Each row of numbers belongs to one of the things below and depends on some of the facts about them. Some rows are named. Which thing is each other row?

How the things are related:
φ: uses; α: is of sort; μ: belongs to class
φ kigin <- bostum,tostor
φ bridredok <- bostum,veren
φ brinel <- brabrel,staril
φ kefes <- bromom,plaplil
φ veplik <- bromom,dugutem,fidim,pigri
φ gufik <- brubel,plaplil
φ plitasto <- bugri,tasku
φ zemul <- bugri
φ stureston <- buples
φ moklus <- buples,fluflegel,greskik,ripa
φ didofen <- burun,mubenun
φ gribos <- burun,fleflesum,klede,zefestar
φ flibrol <- burun
φ gragrol <- burun,pigri
φ subin <- burun
φ vitraves <- dadelu,riplum
φ koson <- dadelu,liklim
φ brokegin <- dadelu,trubin,vustu
φ fazitri <- dadelu,siflal
φ briflos <- degrom,fluflegel,kloklono
φ vupor <- degrom,fluflegel,plaplil
φ dolik <- drinal
φ libik <- drolitram
φ zapel <- dudrer,plarer
φ bralis <- dugutem,rugrir,tretri
φ grelir <- duzik,vadus,zigezal
φ pagron <- duzik,tradrutar
φ pletrok <- duzik,zedul
φ skodar <- feplegru,fesok
φ rinok <- feplegru,mufa
φ denon <- fevatol,ledrenor
φ bikle <- fevatol,liklim,riplum
φ famafis <- fleflesum,leske,nugrun
φ truti <- fleflesum,guden,tradrutar
φ trizo <- fleflesum
φ bipaga <- fleflesum
φ katri <- fleflesum
φ raliva <- flenu,zigezal
φ fligrik <- flenu,stubrul
φ berim <- flenu,kloklono,mobor
φ ziviza <- flenu
φ pabro <- fluflegel
φ ziploni <- fluflegel,nebru,zefestar
φ tagros <- greskik,vetrafi
φ vodrok <- gupe
φ plevo <- kaseses,riplum
φ duflos <- klede,kloklono,liklim
φ favam <- klede,tabem,truger
φ tobrer <- kletur,mufa
φ grekles <- kloklono
φ skotraka <- kluklil,rugrir
φ budruk <- ledrenor,plaplil,tegun
φ pleplor <- ledrenor
φ kobro <- ledrenor,plezuk
φ tekobrol <- lomes,pigri,tegun,tozin
φ dreklor <- mima
φ gretro <- mima,mobor,nebru,truka
φ gregodis <- mobor,vustu
φ ridruk <- mubenun,mufa,riplum
φ drusar <- mubenun,rugrir,truger
φ pubor <- mufa
φ steske <- pebrer,staril,tostor
φ skozas <- pigri
φ siflel <- plaplil
φ drozonem <- plezuk,treko
φ grotran <- pudres,rugrir,zipli
φ ropas <- ripa
φ sozo <- riplum,trubin
φ bofebras <- riplum
φ skigen <- riplum
φ klosko <- rugrir
φ pifu <- staril,tostor
φ gremupan <- tegun
φ forol <- tibes
φ laklum <- treko,trubin
φ fosas <- treko
φ trabrustus <- tretri
φ vuka <- truger,veren
φ fustol <- truger
φ tupa <- vadus
φ pitro <- vali
φ brini <- vali
φ riru <- vali
φ rorun <- vatrun
φ skiflum <- vatrun
φ nulodar <- vatrun,zuval
φ bukam <- zuval
α b <- berim,bikle,bridredok,briflos,brinel,bromom,brubel,budruk,denon,dreklor,drinal,drozonem,drudrom,drusar,dudrer,duflos,famafis,favam,feplegru,fesok,flenu,fustol,gragrol,greskik,guden,gufik,kaseses,katri,kefes,klede,kloklono,klosko,lani,ledrenor,lomes,mubenun,nulodar,nuze,pabro,pebrer,pifu,plaplil,plarer,platrolim,rinok,riplum,rorun,siflal,skigen,skodar,skozas,staril,stureston,subin,tabem,tegun,tobrer,trabrustus,tradrutar,tragen,tretri,trizo,truger,vafes,vatrun,veren,vetrafi,vodrok,zapel,zefestar,ziploni,ziviza
α a <- bipaga,bofebras,bostum,brabrel,bralis,brini,briston,brokegin,bugri,bukam,buples,burun,dadelu,degrom,didofen,dolik,drolitram,dugutem,duzik,fazitri,fevatol,fidim,fleflesum,flibrol,fligrik,fluflegel,forol,fosas,gregodis,grekles,grelir,gremupan,gretro,gribos,grotran,gupe,kigin,kladrik,kletur,kluklil,kobro,koson,laklum,leske,libik,liklim,litru,madrun,migrazer,mima,mobor,moklus,mufa,nebru,nugrun,pagron,pigri,pitro,pleplor,pletrok,plevo,plezuk,plitasto,pubor,pudres,raliva,raskes,ridruk,ripa,riru,ropas,rugrir,siflel,skiflum,skotraka,sozo,steske,stubrul,tagros,tasku,tekobrol,tibes,tilol,tostor,tozin,treko,trubin,truka,truti,tupa,vadus,vali,veplik,vitraves,vuka,vupor,vustu,zedul,zemul,zigezal,zipli,zuval
μ c <- berim,bofebras,bostum,brinel,briston,bromom,brubel,budruk,bugri,buples,dadelu,dugutem,duzik,famafis,favam,fevatol,fidim,fleflesum,flenu,flibrol,fluflegel,fustol,gragrol,gregodis,grekles,grelir,gremupan,grotran,guden,gufik,gupe,kaseses,kefes,kigin,kloklono,kluklil,kobro,koson,lani,ledrenor,leske,libik,liklim,mima,nulodar,pagron,pigri,plarer,plevo,pubor,rinok,ripa,rorun,rugrir,siflel,skotraka,skozas,sozo,steske,subin,tabem,tegun,trabrustus,tradrutar,tretri,trizo,truka,tupa,vadus,vali,veplik,vitraves,vodrok,vuka,vupor,zefestar,zigezal,zipli,zuval
μ g <- bikle,brabrel,burun,drolitram,nugrun,raskes,skodar,staril,tobrer,tragen
μ f <- bipaga,feplegru,gretro,kladrik,laklum,lomes,mobor,plaplil,ropas,tagros,tekobrol,tibes,tostor,tozin
μ e <- bralis,gribos,katri,moklus,nebru,nuze,pifu,pitro,pleplor,pletrok,plezuk,plitasto,pudres,raliva,riplum,riru,tilol,veren,vustu,zemul,ziviza
μ d <- bridredok,brini,brokegin,bukam,denon,didofen,dolik,drinal,fesok,fosas,greskik,klede,kletur,klosko,madrun,mubenun,pabro,pebrer,siflal,skiflum,stubrul,stureston,tasku,treko,truger,truti,vafes,vatrun,vetrafi,zedul,ziploni
μ i <- briflos,dreklor,drusar,fligrik,litru,mufa,platrolim,ridruk,trubin
μ h <- degrom,drozonem,drudrom,dudrer,duflos,fazitri,forol,migrazer,skigen,zapel

Named rows:
brinel: 2 20 6 -2 3 20 3 -12 -1 -11 -8 4 7 5 4 -3 10 10 -5 10 15 -10 -11 1 -5 -12 -2 14 -5 0 -6 -9 12 -34 -15 8 10 -12 -22
drolitram: -11 18 8 -1 -12 -6 2 10 10 -5 -1 3 3 -4 8 -9 -3 5 10 -8 -23 12 12 1 -16 8 3 -1 6 1 16 6 13 -12 9 -9 12 -1 8
tozin: -1 -14 5 0 -7 -17 13 11 9 -10 16 -9 -5 -8 -1 -2 10 -6 -2 -14 -20 -1 7 -23 -14 10 10 4 -1 -2 0 -8 3 16 17 1 6 10 9
klede: 5 -1 -21 9 0 -7 -18 -1 1 4 -3 -6 -1 -13 -13 1 -4 -16 15 2 -24 -6 -2 -14 41 -8 2 2 -2 8 -3 -20 -4 2 8 5 -9 11 8
berim: -4 -6 -17 -10 22 19 -2 -16 -11 26 -11 3 3 21 -2 2 4 -8 -18 13 22 -3 -12 8 14 -6 -15 0 17 3 -2 0 -22 -1 -8 -2 -23 1 0
flenu: 3 -4 -40 11 1 11 -13 -4 -10 6 -15 5 16 -1 -1 -4 -8 -13 9 6 -10 12 14 -10 32 -3 -8 -1 4 11 18 -11 -11 -3 15 -12 -15 12 -9
ripa: 0 -20 -14 13 -6 4 7 4 -9 -12 -4 6 10 3 8 1 -1 0 -2 -7 -2 12 16 -13 -11 7 1 -6 0 2 6 1 -5 16 21 -15 -9 14 -2
gremupan: 1 -26 12 0 6 0 22 2 -6 -11 12 -3 -5 6 -2 4 13 4 -11 -11 14 -11 -4 -10 -26 7 8 -2 -4 1 -10 2 -4 22 4 2 -2 5 1
flibrol: 0 -15 14 -7 -7 -6 -8 -8 -1 -14 -6 3 -8 -1 -6 10 10 -5 -7 -8 18 -9 -15 9 0 2 16 -4 -3 -10 -12 3 -1 25 -1 6 0 4 5
gretro: -14 0 14 -19 2 -5 5 -5 7 34 -3 1 -5 23 10 3 0 -5 -26 -3 17 12 -10 13 -11 3 -9 -7 31 -7 0 14 -2 13 0 -8 -14 3 20
platrolim: 6 14 -8 9 3 10 7 -7 -2 2 4 -3 5 2 -5 -11 2 3 10 8 -11 -2 7 1 2 2 0 4 4 5 -3 2 1 -38 -7 5 4 -12 4
bridredok: 2 18 14 -6 4 3 -2 -5 12 1 2 -1 -5 0 2 -1 8 3 -3 6 -1 -12 -22 1 5 -13 4 11 -1 -2 -19 -9 8 -29 -17 12 4 -14 -2
zapel: 4 10 0 6 10 20 11 -7 -4 3 1 3 5 11 5 -6 4 11 0 12 10 -6 -7 2 -9 -4 -2 6 3 1 -11 0 5 -35 -12 2 -4 -13 -4
siflel: 1 -27 5 0 6 0 19 2 -7 -4 11 0 -2 12 3 1 11 4 -11 -9 16 -9 1 -12 -27 8 3 -5 0 -4 -13 12 -14 27 9 -4 -9 8 1
fazitri: 1 1 8 -8 7 -4 -3 4 2 20 4 -1 -9 4 -2 1 -19 10 -6 7 18 -1 0 27 -6 2 -10 -17 -2 -4 2 20 -6 24 -23 1 -2 -11 1
mima: -4 -13 -15 6 -8 0 -8 6 -8 -2 -11 7 8 -1 3 5 -13 1 5 -3 0 12 17 0 6 6 0 -9 4 3 14 3 -5 24 17 -14 -10 11 -7
drozonem: 7 -1 -7 -3 26 6 12 -4 -4 26 15 -10 0 6 -3 -5 -2 7 -3 14 10 -10 -2 4 -6 0 -17 3 -6 8 -3 8 -16 -4 -23 10 -5 -16 3
tilol: -7 8 8 2 -14 -2 8 6 2 -4 1 1 -1 -4 2 -2 -4 7 8 -2 -2 14 6 10 -16 7 5 -3 2 -3 5 11 7 -11 1 -6 7 -5 7
drinal: 6 15 -11 15 1 6 4 6 6 -2 3 -2 8 -3 6 -10 -6 2 9 8 -19 3 4 -12 5 -5 -8 10 -3 6 0 -13 9 -25 3 -6 1 -7 -11

Which thing is each row?
No name comes twice in this set of rows, the named rows included.
0 5 25 -21 2 -14 -6 -3 4 11 8 -6 -17 -5 -11 3 -5 4 4 0 16 -7 -11 34 -4 7 6 -11 -2 -6 0 22 1 16 -30 15 11 -17 21 -> ridruk
-11 -8 15 -19 -5 -7 -6 -14 2 9 -7 3 -16 11 -10 10 9 -10 -14 -6 13 0 -19 22 1 6 16 -11 25 -14 -17 13 -7 8 -5 5 -7 4 28 -> gribos
7 -8 2 -3 9 9 1 -11 -1 -17 7 -4 1 -2 -9 2 20 -3 -5 0 5 -21 -17 -10 3 -6 9 16 -16 -1 -15 -14 -1 -14 -7 18 9 -3 -4 -> trabrustus
-4 -7 0 4 -18 0 -17 -6 -6 -19 -19 11 3 -4 0 8 -4 -4 1 -8 4 10 0 2 15 -1 13 -7 5 -7 -2 -4 4 13 16 -5 -2 11 -3 -> leske
2 -24 -21 17 -8 -4 3 10 -12 -10 -1 5 8 0 -6 0 -6 -8 8 -10 -11 10 22 -17 3 8 2 -7 -2 3 8 0 -12 27 28 -15 -14 21 2 -> fluflegel
-16 7 5 -5 -19 -9 -16 1 3 -7 -12 9 -4 -2 -4 4 1 -9 6 -10 -20 13 1 5 11 7 15 -8 16 -5 3 -3 6 0 14 -1 0 10 21 -> nugrun
-4 -26 6 -7 10 3 16 -1 -6 9 5 5 -1 20 1 5 12 -1 -19 -7 25 -5 -4 1 -25 10 -2 -6 13 -6 -14 12 -16 26 4 -4 -13 10 6 -> vupor
3 -1 -5 10 3 -16 2 22 7 12 16 -11 -2 -10 8 -4 -25 5 13 -1 -18 9 22 -4 -2 2 -14 -8 -11 7 16 4 0 29 5 -7 3 -2 -2 -> treko
-8 4 16 -22 11 -14 6 7 13 29 10 -10 -12 3 9 0 -10 5 -14 0 10 7 1 12 -15 2 -23 -6 2 0 15 11 -6 21 -16 -1 6 -8 0 -> laklum
-6 -9 -14 7 -11 -6 -1 6 -7 10 1 2 -2 0 -6 -2 -8 -9 5 -7 -15 15 17 0 7 12 2 -15 14 -2 8 11 -9 14 17 -13 -12 15 16 -> nebru
-8 -6 2 -14 7 3 -1 -4 -8 19 -7 5 -4 11 9 5 -14 4 -15 3 27 6 1 20 -5 1 -11 -15 9 -3 6 15 -11 25 -9 -5 -9 -2 -3 -> gregodis

The same things again, as new rows of numbers:
Named rows:
vafes: 23 2 27 8 21 -3 -7 -12 7 -10 -13 10 -8 -5 -13 15 -3 -7 13 -11 -6 -5 -2 2 12 8 2 -1
drinal: 16 3 18 16 11 -9 -7 -8 -9 -10 -17 -6 -6 11 -13 3 0 -16 4 -7 -16 -2 -8 3 15 5 -9 4
fesok: 15 3 18 17 10 -10 -7 -8 -8 -10 -17 -6 -7 11 -13 2 0 -16 5 -7 -16 -2 -8 3 15 5 -10 4
mubenun: 15 4 17 19 10 -9 -6 -8 -7 -10 -16 -4 -8 12 -12 2 -2 -17 6 -7 -16 0 -8 4 17 8 -11 4
gufik: 25 -2 27 18 25 3 -4 -11 12 -7 -17 9 -8 -6 -10 10 1 -11 9 -5 -5 -10 2 -4 10 7 6 6
truti: 17 8 15 2 16 -7 -1 -21 12 6 -21 3 -9 -12 -4 -5 -5 10 15 -8 7 3 1 -4 11 9 -4 -6
stureston: 27 1 26 8 21 -6 -7 -12 3 -10 -12 11 -9 -4 -15 14 -3 -6 11 -11 -7 -7 2 0 9 7 4 -2
duzik: 13 5 5 21 10 -6 3 -15 1 8 -29 -12 -7 3 -1 -20 0 -4 3 2 -2 1 -1 -10 11 7 -11 7
plarer: 16 0 18 28 15 -3 -3 -7 -1 -8 -21 -6 -6 11 -10 -3 4 -19 1 -1 -15 -7 -5 -3 13 5 -6 12
brokegin: 21 7 11 0 16 -4 -2 -21 7 6 -20 6 -9 -12 -5 -2 -9 7 14 -8 7 3 1 -7 9 11 -3 -5
veren: 17 1 22 19 14 -6 -2 -3 -5 -14 -17 -5 -5 6 -9 -6 -4 -15 5 1 -22 0 -8 1 16 4 -9 11
gretro: 29 -1 5 -20 22 15 4 -17 0 0 -16 10 5 -9 -2 -5 -28 7 14 -7 4 4 -24 -11 1 2 -2 3
vadus: 14 4 4 20 10 -5 2 -15 -1 8 -29 -11 -7 3 -1 -19 -1 -5 2 2 -2 1 0 -11 11 7 -10 8
truger: 14 4 17 19 10 -10 -6 -8 -6 -10 -16 -5 -7 13 -12 1 -1 -17 6 -7 -16 0 -8 4 17 8 -11 4
trabrustus: 24 -1 26 19 26 5 -4 -12 13 -7 -17 11 -8 -6 -10 11 -1 -13 11 -5 -5 -8 2 -5 11 9 5 7
gragrol: 22 -2 27 17 25 7 -5 -12 11 -7 -20 8 -9 -8 -10 12 1 -12 10 -4 -5 -10 1 -5 12 7 6 7
tobrer: 23 -1 30 8 22 -4 -6 -6 8 -17 -12 11 -2 -11 -10 10 -5 -4 16 -1 -12 1 -2 -2 11 8 0 3
budruk: 23 -3 29 16 25 5 -6 -12 10 -7 -20 6 -8 -9 -10 11 3 -10 8 -4 -5 -12 2 -5 11 5 8 7
grekles: 24 3 11 10 21 2 1 -20 11 8 -24 6 -8 -13 -3 -6 -5 4 10 -2 8 -2 6 -14 6 10 2 2

Name these rows:
No name comes twice in this set of rows, the named rows included.
21 -2 15 25 16 -3 -2 -6 -5 -8 -19 -5 -3 13 -11 -3 4 -18 -2 -1 -14 -10 -7 -5 9 3 -5 12 -> kloklono
27 0 21 3 23 0 -6 -12 3 -11 -10 11 -3 -2 -15 14 -4 -7 9 -12 -5 -9 -8 -2 6 5 4 -1 -> ziploni
15 0 32 18 25 1 -2 -12 24 -7 -18 4 -5 -5 -9 5 6 -7 12 -5 -4 -9 -4 3 14 5 3 6 -> famafis
18 1 14 30 14 2 -4 -7 -6 -7 -21 -2 -9 10 -9 2 -2 -26 4 -1 -15 -3 -3 -6 17 11 -8 13 -> tretri
17 5 -3 24 7 8 -4 -16 -16 10 -33 -4 -17 -2 1 -6 -13 -20 6 4 -5 9 6 -20 18 17 -12 12 -> dugutem
41 -1 13 4 18 -12 2 -14 -7 0 -16 10 -10 -15 -7 -10 -12 13 3 0 -2 -2 19 -17 -2 6 5 -2 -> moklus
17 -1 16 25 16 0 -2 -7 -2 -8 -20 -6 -3 12 -10 -2 4 -20 1 -1 -14 -8 -9 -4 11 4 -6 12 -> flenu
14 3 18 17 11 -11 -5 -8 -5 -10 -16 -7 -5 13 -13 -1 2 -14 4 -7 -15 -3 -11 5 15 4 -10 4 -> klede
17 4 -2 22 8 9 -5 -16 -18 10 -35 -6 -16 -4 1 -6 -11 -18 5 4 -4 8 5 -20 18 15 -11 12 -> fidim
24 7 6 19 19 5 1 -21 14 9 -22 14 -14 -9 0 -3 -14 -5 16 -1 7 7 9 -15 13 21 -5 4 -> grotran
23 4 10 14 20 4 1 -20 12 8 -24 9 -11 -12 -1 -4 -8 0 13 -1 8 1 8 -14 9 14 -1 3 -> skotraka

The same things again, as new rows of numbers:
Named rows:
fesok: 0 12 -8 0 -7 5 -10 -8 -1 8 -2 -12 -13 12 0 0 -4 11 4 12 -5 21 10 -18 3 -3 7 -10 16 6 -15
pletrok: -1 -15 -9 -11 13 3 28 -12 -8 -11 4 17 7 5 -2 0 15 -13 0 1 11 -18 7 14 -12 8 4 4 -10 -9 -1
fluflegel: -8 7 20 0 -2 6 -9 13 7 3 12 -21 -28 0 -18 16 -10 -7 -3 -6 -5 -33 4 15 15 -30 -20 10 -23 6 20
briflos: 7 -25 -6 1 -15 24 -21 11 -7 -16 8 14 10 6 4 16 15 24 -4 -7 -22 -19 -10 -17 -37 -7 5 -8 -6 -12 5
vadus: -7 3 0 -7 7 -8 9 -9 -4 2 10 -14 -21 7 -14 -1 -2 -27 3 8 15 -22 16 6 17 -12 -3 13 -11 2 12
tekobrol: 6 -6 16 7 8 0 15 13 14 -9 -4 35 24 -20 5 -6 1 15 -8 -19 -8 12 -23 24 -13 13 -11 -3 -19 -6 -3
pudres: 4 14 18 -5 3 0 16 -4 0 13 -20 -7 -9 -6 1 -4 4 -4 -3 0 0 19 9 29 16 12 -6 2 -1 2 -10
nugrun: 9 18 17 -4 6 2 13 -5 -11 0 7 -14 3 12 -6 5 12 -28 -14 0 6 -10 11 10 15 -4 -11 4 -9 -6 8
brinel: 5 -19 -17 -4 -4 -9 -2 -14 8 2 4 16 2 -4 -4 -20 1 -5 12 16 -2 14 -6 -33 -5 13 26 -7 7 -11 -10
klosko: 14 1 12 -5 -14 5 1 0 -7 0 -22 15 7 0 7 -2 5 14 -3 1 -8 37 -5 -8 3 15 7 -16 15 -9 -18
drusar: 15 -13 5 -2 -17 11 1 -8 -17 -1 -30 7 26 1 25 -3 23 11 -9 -5 -13 32 -6 -19 -11 21 18 -8 23 -15 -10
fazitri: -9 6 -18 10 17 8 7 2 -3 -5 -2 6 32 -4 20 3 5 8 2 -13 10 -11 -3 18 -20 10 -1 5 18 10 2
zipli: 1 9 20 -1 0 -11 11 -5 0 12 -19 -9 -2 -11 0 -7 -1 -14 -3 0 3 16 1 11 25 7 -2 9 0 -1 3
zapel: 6 -9 -14 1 -2 16 -6 -6 4 -1 4 29 10 -2 -3 -6 9 4 13 9 -5 6 -3 -7 -17 2 18 -17 14 -5 -14
zuval: -7 7 -2 1 5 -8 3 -7 11 15 6 -16 -22 -6 -14 -12 -10 -15 10 11 9 -7 6 8 17 -4 6 14 -9 7 3
madrun: -3 -1 -4 -2 8 3 13 -3 4 3 0 2 -4 -5 -4 -4 -1 -1 2 0 6 -7 5 17 -2 7 1 7 -8 3 -7
klede: 5 19 15 -6 -13 13 -9 1 -17 -4 -6 -14 -17 23 -1 18 2 9 -12 2 -4 9 18 -14 14 -20 -15 -14 12 2 1
gragrol: 12 -16 18 -3 -20 -6 -11 8 -8 -12 -18 22 18 -5 9 8 7 9 -8 -7 -14 22 -16 -22 0 6 2 -14 6 -15 5
mufa: -7 26 4 6 1 11 3 -7 -6 25 -16 -47 -11 5 18 -4 4 1 -3 -1 4 11 16 17 9 0 -1 16 16 13 -2

Which thing is each row?
No name comes twice in this set of rows, the named rows included.
7 11 7 -8 -10 9 -3 -14 -6 13 -8 -10 -23 13 -2 -3 1 3 1 15 -6 29 17 -10 15 -3 3 -15 14 3 -17 -> veren
4 9 -19 10 -5 0 -17 10 -9 -12 5 -3 39 10 25 3 3 14 -8 -9 -5 7 -14 -28 -23 10 5 -8 26 1 -5 -> bikle
-10 5 -17 6 11 3 5 5 9 1 0 -1 11 -8 9 -5 -5 15 2 -8 5 -5 -6 17 -12 13 2 10 3 11 -11 -> fosas
5 -5 -7 -1 -11 18 -13 -8 2 9 1 -4 -10 6 1 -7 10 6 6 11 -14 6 4 -15 -10 -2 19 -4 7 -6 -8 -> platrolim
4 11 -1 4 10 -4 10 -2 6 6 12 -8 9 -2 -4 -12 3 -19 0 2 3 -8 0 12 0 7 4 4 -7 1 -3 -> raskes
-17 22 -13 9 6 13 -9 0 -2 18 1 -50 -9 6 19 0 -3 13 0 -8 3 -10 13 16 -4 -5 -2 20 12 20 5 -> trubin
-11 -7 -17 7 9 -16 5 3 -7 -13 -4 -8 29 -2 25 7 -4 7 -5 -16 13 -11 -7 -4 -13 11 -4 14 10 5 11 -> koson
5 4 -8 0 -3 18 -11 -6 -1 5 2 13 -4 0 -7 0 2 2 11 11 -6 7 3 -5 -7 -5 14 -19 17 3 -11 -> drudrom
12 7 -5 3 -5 1 -15 -2 5 5 16 -2 5 6 -8 -9 4 -9 4 12 -7 7 -2 -21 -4 -2 11 -12 4 -1 -7 -> tragen
-9 1 -10 3 7 -21 9 -5 -7 0 -16 -6 19 -7 18 -9 -1 -3 -3 -8 14 11 -6 1 4 17 4 13 11 0 3 -> pubor

